Below are the code and all the weights of a small trained network. Each question names an input and a class and asks about switching units off, where a switched-off unit gives its printed mean instead of its output.

import numpy as np


def w(rows, s, z=0):
    codes = np.array(rows[::2]) - 128.0
    scale = np.full(codes.shape[1], s)
    scale[-1] = z or s
    return codes * scale


def f(y):
    return np.maximum(y, 0)


def log_softmax(a):
    a = a - a.max(-1, keepdims=True)
    return a - np.log(np.exp(a).sum(-1, keepdims=True))


def net(x, mask):
    res = np.array(x, float).reshape(1, 7) / 4 @ E
    y = f(res @ A[0][:, :-1].T + A[0][:, -1])
    res = res + np.where(mask, y, B[0][:, -1]) @ B[0][:, :-1]
    return log_softmax(res[-1] @ U[:, :-1].T + U[:, -1])


A, B = {}, {}
E = w([
[83,14,54,53,180,181],'x0',
[126,127,132,132,128,128],'x1',
[131,132,132,126,135,133],'x2',
[132,128,124,125,128,131],'x3',
[123,130,129,126,131,128],'x4',
[129,131,126,124,129,128],'x5',
[15,141,165,72,2,248],'x6',
],0.0081)
A[0] = w([
[134,164,151,173,91,159,88],'N0',
[98,107,117,99,128,136,79],'N1',
[69,157,144,101,31,217,84],'N2',
[103,151,119,136,106,117,200],'N3',
[116,249,168,129,64,124,105],'N4',
[82,62,136,92,164,218,112],'N5',
[157,129,147,131,99,143,93],'N6',
[146,135,134,153,105,151,95],'N7',
[96,127,129,157,129,131,254],'N8',
[107,53,93,115,82,139,124],'N9',
],0.019,0.0041)
B[0] = w([
[91,127,151,116,89,142,171],'N0',
[138,74,125,113,96,135,159],'N1',
[202,171,119,182,249,55,255],'N2',
[132,89,104,111,128,170,155],'N3',
[74,82,121,87,55,182,220],'N4',
[78,122,156,114,47,151,218],'N5',
[135,125,119,125,91,114,143],'N6',
[131,125,129,118,104,128,143],'N7',
[123,121,127,112,97,123,154],'N8',
[105,112,108,97,90,171,184],'N9',
],0.016,0.019)
U = w([
[69,89,135,66,6,188,255],'0',
[212,143,98,175,254,69,1],'1',
],0.0091,0.00062)

Each question gives the input, the list of numbers given to net, and the class t.
The units are the neurons (one row each of A and B). Each row of codes is followed by its name. A weight is (code - 128) times the scale printed after its matrix; where a second scale follows, it is the last column's (A, B and U).
mask holds one flag per neuron, in row order. A switched-off neuron (its flag False) gives its mean, the last column of its row in B, instead of its output. The means were averaged over made-up inputs and are rounded, as every weight is.
A unit's drop is (log p(t) with every unit on - log p(t) with that unit switched off) / (log p(t) with every unit on - log p(t) with every unit switched off).
The circuit of an input: a set's keep is (log p(t) with only the set's units on - log p(t) with every unit switched off) / (log p(t) with every unit on - log p(t) with every unit switched off). Starting from all 10 units, units are removed one at a time, each time the one whose removal leaves the highest keep (on an exact tie, the one counted first), for as long as the keep stays at least 0.8.
circuit, biggest first: the units of the circuit, biggest drop first
k most important neurons: the k neurons with the biggest drops, biggest first
drop when u is switched off: that unit's drop, to one decimal
input [8,-1,7,-2,-7,-4,-8], class 0: circuit, biggest first => N2
input [-5,5,7,3,-4,-4,6], class 1: 3 most important neurons => N2, N5, N9
input [-4,-2,-2,-2,-2,4,5], class 1: 2 most important neurons => N2, N5
input [-5,1,-4,-2,4,2,6], class 1: 2 most important neurons => N2, N5
input [-8,1,6,-4,8,-7,-8], class 0: 2 most important neurons => N2, N4
input [2,-6,-3,-4,-8,-6,3], class 1: 2 most important neurons => N4, N2
input [3,3,0,7,7,1,7], class 1: drop when N2 is switched off => 2.5
input [-6,5,4,1,4,-6,-5], class 0: drop when N2 is switched off => 7.6
input [-8,-4,-4,2,8,1,-6], class 0: drop when N2 is switched off => 2.1
input [-6,-5,-7,7,-2,6,-6], class 0: drop when N3 is switched off => 0.0
